Here is a tiny trained network, its code and every weight. The questions are about switching its units off for an input and a target symbol, where a switched-off unit gives its printed mean instead of its output.

import numpy as np


def w(rows, s, z=0):
    codes = np.array(rows[::2]) - 128.0
    scale = np.full(codes.shape[1], s)
    scale[-1] = z or s
    return codes * scale


def f(y):
    return np.maximum(y, 0)


def softmax(a):
    e = np.exp(a - a.max(-1, keepdims=True))
    return e / e.sum(-1, keepdims=True)


def log_softmax(a):
    a = a - a.max(-1, keepdims=True)
    return a - np.log(np.exp(a).sum(-1, keepdims=True))


def net(x, mask):
    ids = ['ΔΞΣβεζηλμπτφψ'.index(c) for c in x.split()]
    T = len(ids)
    res = E[ids] + P[:T]
    u = 0
    for l in range(2):
        r = res
        for j in range(3):
            rows = slice(2 * j, 2 * j + 2)
            q, k, v = (r @ M[l][rows].T for M in (Q, K, V))
            z = softmax(np.where(np.tri(T) > 0, q @ k.T / 2**0.5, -1e9)) @ v
            o = O[l][rows]
            res = res + np.where(mask[u + j], z, o[:, -1]) @ o[:, :-1]
        u += 3
        y = f(res @ A[l][:, :-1].T + A[l][:, -1])
        res = res + np.where(mask[u : u + 8], y, B[l][:, -1]) @ B[l][:, :-1]
        u += 8
    return log_softmax(res[-1] @ U[:, :-1].T + U[:, -1])


Q, K, V, O, A, B = {}, {}, {}, {}, {}, {}
E = w([
[151,172,65,146,204,165,114],'Δ',
[111,92,45,172,98,155,131],'Ξ',
[73,169,146,113,88,214,114],'Σ',
[28,70,120,92,134,186,150],'β',
[174,175,151,154,82,107,55],'ε',
[80,123,145,113,62,116,133],'ζ',
[76,57,87,120,124,67,160],'η',
[162,121,77,144,167,34,120],'λ',
[75,228,175,72,126,122,122],'μ',
[252,122,70,196,175,134,61],'π',
[107,140,161,75,205,70,113],'τ',
[74,173,182,58,230,196,126],'φ',
[132,88,85,111,252,87,126],'ψ',
],0.013)
P = w([
[219,85,144,71,90,138,197],'0',
[163,114,161,127,121,118,125],'1',
[114,188,21,117,154,182,124],'2',
[77,173,145,242,171,154,144],'3',
[159,93,161,103,120,102,91],'4',
[106,187,48,100,136,180,126],'5',
[61,173,144,236,175,146,130],'6',
[155,93,156,94,121,94,74],'7',
[104,191,61,95,124,172,133],'8',
[49,160,141,246,170,143,125],'9',
[155,91,150,85,122,85,64],'10',
],0.013)
Q[0] = w([
[65,135,116,225,161,142,84],'0.h0',
[130,125,85,122,133,166,108],'0.h0',
[128,188,81,81,98,216,99],'0.h1',
[171,163,156,207,110,116,6],'0.h1',
[155,108,200,174,90,153,130],'0.h2',
[114,131,156,150,172,127,117],'0.h2',
],0.011)
K[0] = w([
[187,56,117,124,147,254,196],'0.h0',
[120,153,45,104,127,149,143],'0.h0',
[116,183,245,100,66,243,118],'0.h1',
[220,196,170,166,91,145,6],'0.h1',
[132,173,161,102,177,209,133],'0.h2',
[75,146,73,133,162,153,116],'0.h2',
],0.009)
V[0] = w([
[45,146,145,143,104,54,3],'0.h0',
[103,152,77,117,170,66,150],'0.h0',
[156,63,144,200,127,39,133],'0.h1',
[175,98,125,197,118,121,180],'0.h1',
[101,109,72,163,109,136,138],'0.h2',
[184,189,95,166,135,119,111],'0.h2',
],0.0058)
O[0] = w([
[123,136,246,193,106,105,254,4],'0.h0',
[142,145,109,140,166,106,223,127],'0.h0',
[163,94,194,143,69,161,122,101],'0.h1',
[121,79,157,133,79,126,93,106],'0.h1',
[94,128,123,156,139,106,104,142],'0.h2',
[132,116,113,185,108,209,168,165],'0.h2',
],0.006,0.0021)
A[0] = w([
[123,122,212,126,63,175,178,94],'0.n0',
[68,225,123,155,171,155,138,2],'0.n1',
[105,145,149,137,119,160,50,104],'0.n2',
[46,137,92,197,115,209,203,89],'0.n3',
[76,54,196,53,97,109,155,73],'0.n4',
[67,157,99,197,254,144,148,20],'0.n5',
[169,143,203,62,76,216,96,125],'0.n6',
[144,199,102,242,168,195,158,65],'0.n7',
],0.008,0.0051)
B[0] = w([
[129,157,90,68,167,105,20,150],'0.n0',
[192,16,60,199,123,92,113,214],'0.n1',
[122,98,74,154,151,118,199,204],'0.n2',
[204,183,163,133,179,71,90,240],'0.n3',
[70,114,152,75,98,154,14,173],'0.n4',
[137,163,155,149,2,138,106,252],'0.n5',
[131,154,188,171,102,192,212,205],'0.n6',
[25,100,185,58,119,66,169,245],'0.n7',
],0.0077,0.0043)
Q[1] = w([
[67,71,130,167,163,45,130],'1.h0',
[50,146,155,246,157,140,133],'1.h0',
[70,120,139,185,104,101,108],'1.h1',
[110,157,146,183,172,109,98],'1.h1',
[191,113,103,28,74,143,166],'1.h2',
[129,127,127,110,175,76,87],'1.h2',
],0.012)
K[1] = w([
[165,3,151,31,98,62,160],'1.h0',
[208,115,121,31,78,250,232],'1.h0',
[100,91,70,75,6,121,86],'1.h1',
[75,130,13,115,27,115,51],'1.h1',
[103,78,183,254,41,135,115],'1.h2',
[151,74,148,87,96,111,139],'1.h2',
],0.008)
V[1] = w([
[255,154,107,195,65,134,91],'1.h0',
[76,242,140,103,93,220,177],'1.h0',
[107,108,127,212,174,94,35],'1.h1',
[245,75,111,79,119,122,144],'1.h1',
[247,116,139,110,71,139,171],'1.h2',
[186,121,139,30,151,145,184],'1.h2',
],0.0074)
O[1] = w([
[254,108,116,53,99,114,137,254],'1.h0',
[132,205,186,130,75,205,77,93],'1.h0',
[143,214,143,131,144,183,163,80],'1.h1',
[62,89,139,107,68,128,101,230],'1.h1',
[79,163,116,141,181,93,124,217],'1.h2',
[147,189,159,167,208,103,120,187],'1.h2',
],0.0092,0.0024)
A[1] = w([
[134,139,58,105,148,106,107,12],'1.n0',
[154,130,227,148,86,72,158,119],'1.n1',
[135,76,191,117,166,183,97,109],'1.n2',
[119,103,178,143,162,84,202,136],'1.n3',
[130,98,162,26,179,150,123,179],'1.n4',
[123,118,89,132,250,112,224,2],'1.n5',
[236,146,151,143,63,109,125,74],'1.n6',
[114,208,171,99,140,183,98,122],'1.n7',
],0.011,0.0071)
B[1] = w([
[132,168,222,143,167,148,169,178],'1.n0',
[142,162,149,12,150,138,97,244],'1.n1',
[148,117,91,228,166,123,95,168],'1.n2',
[151,96,197,144,134,97,153,207],'1.n3',
[98,205,129,210,113,105,135,231],'1.n4',
[181,149,105,154,22,195,93,196],'1.n5',
[78,58,135,187,179,191,150,253],'1.n6',
[147,92,105,102,102,93,233,247],'1.n7',
],0.011,0.0052)
U = w([
[160,189,47,97,217,111,88,254],'Δ',
[150,74,2,85,78,136,113,227],'Ξ',
[92,98,110,144,22,181,204,130],'Σ',
[49,140,132,192,122,185,107,85],'β',
[123,96,198,107,159,183,120,161],'ε',
[104,145,182,90,29,124,36,119],'ζ',
[70,62,152,135,128,89,170,96],'η',
[218,91,153,105,128,68,145,94],'λ',
[112,157,200,83,114,105,175,82],'μ',
[151,76,89,181,179,144,155,82],'π',
[126,162,202,155,182,101,104,69],'τ',
[107,145,152,178,172,133,204,60],'φ',
[168,131,152,196,78,140,108,72],'ψ',
],0.0093,0.0076)

Each question gives the input, a string of symbols that net reads in full, and the target symbol t.
The units are the heads (2 rows each of Q, K, V and O) and the neurons (one row each of A and B). Each row of codes is followed by its name. A weight is (code - 128) times the scale printed after its matrix; where a second scale follows, it is the last column's (O, A, B and U).
mask holds one flag per unit, layer by layer, with each layer's heads first. A switched-off unit (its flag False) gives its mean, the last column of its rows in O or B, instead of its output. The means were averaged over made-up inputs and are rounded, as every weight is.
A unit's drop is (log p(t) with every unit on - log p(t) with that unit switched off) / (log p(t) with every unit on - log p(t) with every unit switched off).
The circuit of an input: a set's keep is (log p(t) with only the set's units on - log p(t) with every unit switched off) / (log p(t) with every unit on - log p(t) with every unit switched off). Starting from the 12 units with the biggest drops (on a tie, the unit counted first), units are removed one at a time, each time the one whose removal leaves the highest keep (on an exact tie, the one counted first), for as long as the keep stays at least 0.8.
units of the circuit, in order: the units of the circuit, biggest drop first
most important unit: the unit with the biggest drop
k most important neurons: the k neurons with the biggest drops, biggest first
top k neurons in layer l: the k neurons of layer l with the biggest drops, biggest first
heads that matter: for each layer, one digit per head in row order, 1 if its drop is at least 0.15 and else 0, layers parted by /
input η Σ μ μ π ε η π Ξ, target Δ: units of the circuit, in order -> (0.n3; 0.h1)
input Δ ψ λ Σ π, target π: units of the circuit, in order -> (1.n6; 0.h1; 1.n2)
input Σ η π ψ φ ε η η Ξ, target Δ: heads that matter -> 000 / 010
input π η τ η Σ η ε, target π: units of the circuit, in order -> (1.h0; 1.n6)
input η η ε η μ μ ζ, target η: units of the circuit, in order -> (1.h0; 1.h1; 0.n4; 1.n3)
input ε Ξ ψ ζ ε Σ, target Δ: units of the circuit, in order -> (0.h1; 0.n3)
input η ε ζ η η ζ ε ε ε ζ τ, target τ: top 2 neurons in layer 0 -> (0.n4; 0.n1)
input ε ε ζ λ, target ε: heads that matter -> 000 / 100
input η η ε β λ η Δ ζ η η η, target η: units of the circuit, in order -> (1.h0; 1.n3)
input Δ ε η Σ β Σ ε, target Δ: units of the circuit, in order -> (0.h0; 1.h2; 1.h1)
input η Δ Σ Δ λ μ ε η ε Δ, target η: 3 most important neurons -> (0.n7; 0.n5; 0.n4)
input ε ζ ε ζ μ μ β μ η, target Δ: 2 most important neurons -> (0.n3; 0.n7)
input ε τ ε ψ μ, target μ: top 2 neurons in layer 0 -> (0.n1; 0.n6)
input β η τ ψ, target β: units of the circuit, in order -> (1.h0; 0.n5)
input Ξ φ ε ε η Σ Ξ ε τ ε, target Ξ: heads that matter -> 100 / 100
input λ λ τ Ξ, target λ: heads that matter -> 000 / 100
input β ε β β π λ η, target β: units of the circuit, in order -> (1.h0; 1.n7)
input φ ε Σ, target Δ: heads that matter -> 010 / 001
input Δ η φ τ Σ η ψ μ ε ε, target Δ: most important unit -> 0.n5
input λ ε φ ε Δ ε ψ Σ, target Σ: units of the circuit, in order -> (1.n7; 0.n6; 1.h0)
input ε ζ ψ ζ η η Δ Σ μ β, target ε: heads that matter -> 000 / 100
input ε η ε μ Δ Δ Ξ, target ε: most important unit -> 1.n6
input Σ λ ε β ε ζ, target Δ: most important unit -> 0.h1
input τ ε η ε β ψ ψ, target τ: heads that matter -> 000 / 001
input μ μ ε ψ, target μ: top 2 neurons in layer 0 -> (0.n5; 0.n7)
input φ ε Ξ η ε ζ ε Σ φ τ ε, target ε: heads that matter -> 100 / 000
input ψ ε ζ λ ψ ζ ε λ μ ε, target ψ: heads that matter -> 100 / 111
input Ξ ζ Ξ ε ε Ξ Σ, target Ξ: heads that matter -> 100 / 100
